Below are the code and all the weights of a small trained network. Each question names an input and a class and asks about switching units off, where a switched-off unit gives its printed mean instead of its output.

import numpy as np


def w(rows, s, z=0):
    codes = np.array(rows[::2]) - 128.0
    scale = np.full(codes.shape[1], s)
    scale[-1] = z or s
    return codes * scale


def f(y):
    return np.maximum(y, 0)


def log_softmax(a):
    a = a - a.max(-1, keepdims=True)
    return a - np.log(np.exp(a).sum(-1, keepdims=True))


def net(x, mask):
    res = np.array(x, float).reshape(1, 5) / 4 @ E
    y = f(res @ A[0][:, :-1].T + A[0][:, -1])
    res = res + np.where(mask, y, B[0][:, -1]) @ B[0][:, :-1]
    return log_softmax(res[-1] @ U[:, :-1].T + U[:, -1])


A, B = {}, {}
E = w([
[83,225,81,116,118,49,122,177,160,41,205,129],'x0',
[81,112,97,225,115,255,70,37,97,45,132,152],'x1',
[194,223,83,89,26,136,92,3,208,171,128,109],'x2',
[28,91,88,174,109,63,63,202,208,222,229,91],'x3',
[201,84,74,203,83,120,207,136,130,125,212,242],'x4',
],0.0098)
A[0] = w([
[124,157,133,144,178,187,98,112,104,76,138,95,191],'N1',
[170,138,133,149,118,252,121,2,110,180,126,145,78],'N2',
[96,76,160,165,128,93,119,130,157,239,117,107,254],'N3',
[115,162,116,201,140,140,149,97,97,44,145,154,205],'N4',
[189,77,116,167,126,224,138,115,138,82,115,206,200],'N5',
[172,89,89,160,80,152,120,97,88,118,108,174,192],'N6',
[147,61,200,94,140,135,158,151,74,252,92,112,222],'N7',
],0.0086,0.0028)
B[0] = w([
[87,205,131,131,176,211,96,119,48,90,142,132,193],'N1',
[208,114,87,170,123,160,84,74,153,90,129,127,249],'N2',
[133,109,98,155,150,87,99,157,154,134,123,155,218],'N3',
[69,162,199,121,112,122,162,105,113,106,124,176,206],'N4',
[126,6,165,140,98,134,179,53,110,156,175,168,243],'N5',
[136,76,94,152,60,118,160,124,104,136,161,133,207],'N6',
[112,24,137,94,164,63,118,168,167,108,80,55,244],'N7',
],0.012,0.015)
U = w([
[67,131,172,163,185,179,137,166,70,86,110,158,100],'0',
[169,177,99,140,86,141,97,79,198,122,124,146,92],'1',
[191,81,121,164,118,170,141,80,104,113,120,118,23],'2',
[98,216,119,116,103,170,101,103,126,112,117,76,123],'3',
[125,104,168,148,91,113,214,132,124,142,178,176,92],'4',
[87,133,93,185,143,83,97,244,172,201,205,122,217],'5',
[145,68,146,86,181,103,133,183,133,144,49,58,119],'6',
[179,230,123,41,85,56,153,144,133,132,142,108,253],'7',
],0.011,0.0042)

Each question gives the input, the list of numbers given to net, and the class t.
The units are the neurons (one row each of A and B). Each row of codes is followed by its name. A weight is (code - 128) times the scale printed after its matrix; where a second scale follows, it is the last column's (A, B and U).
mask holds one flag per neuron, in row order. A switched-off neuron (its flag False) gives its mean, the last column of its row in B, instead of its output. The means were averaged over made-up inputs and are rounded, as every weight is.
A unit's drop is (log p(t) with every unit on - log p(t) with that unit switched off) / (log p(t) with every unit on - log p(t) with every unit switched off).
The circuit of an input: a set's keep is (log p(t) with only the set's units on - log p(t) with every unit switched off) / (log p(t) with every unit on - log p(t) with every unit switched off). Starting from all 7 units, units are removed one at a time, each time the one whose removal leaves the highest keep (on an exact tie, the one counted first), for as long as the keep stays at least 0.8.
circuit, biggest first: the units of the circuit, biggest drop first
most important unit: the unit with the biggest drop
top k neurons: the k neurons with the biggest drops, biggest first
drop of u: that unit's drop, to one decimal
input [-4,-2,6,-1,-6], class 6: circuit, biggest first : [N7]
input [7,-7,-2,-6,-8], class 7: top 3 neurons : [N7 N5 N3]
input [-6,2,-7,-1,5], class 4: circuit, biggest first : [N5 N2]
input [4,0,0,-8,1], class 4: circuit, biggest first : [N4 N2]
input [-1,3,0,1,-8], class 3: circuit, biggest first : [N5 N7]
input [0,-5,6,-7,-1], class 1: top 4 neurons : [N5 N2 N7 N4]
input [4,-1,7,-3,8], class 4: circuit, biggest first : [N4 N6]
input [1,-4,8,-1,0], class 7: top 2 neurons : [N5 N2]
input [1,-1,-1,3,-3], class 5: circuit, biggest first : [N7 N5]
input [-7,2,4,8,2], class 5: top 2 neurons : [N3 N5]
input [-7,-8,7,-3,6], class 6: top 2 neurons : [N7 N1]
input [-8,5,7,8,-4], class 1: top 3 neurons : [N2 N5 N3]
input [8,1,7,-1,0], class 3: circuit, biggest first : [N7 N5 N2]
input [-6,0,0,6,7], class 5: most important unit : N3
input [1,3,8,8,-7], class 5: top 2 neurons : [N3 N2]
input [5,-7,1,-1,-3], class 7: circuit, biggest first : [N7 N5]
input [3,-7,7,-1,4], class 7: top 2 neurons : [N5 N2]
input [5,3,1,0,-4], class 3: top 3 neurons : [N5 N7 N3]
input [4,1,1,-8,3], class 4: top 2 neurons : [N4 N5]
input [7,-7,-3,-6,2], class 7: circuit, biggest first : [N5]
input [-4,0,-3,-4,7], class 4: top 2 neurons : [N5 N4]
input [1,0,6,4,-8], class 3: top 4 neurons : [N7 N5 N6 N2]
input [4,4,1,4,-5], class 3: drop of N5 : 0.3
input [7,-1,2,1,-3], class 7: drop of N7 : 0.2
input [-8,-6,-2,6,5], class 6: drop of N7 : 2.5
input [-8,-3,-8,2,7], class 6: drop of N1 : 0.0
input [3,1,8,7,-2], class 5: circuit, biggest first : [N2]
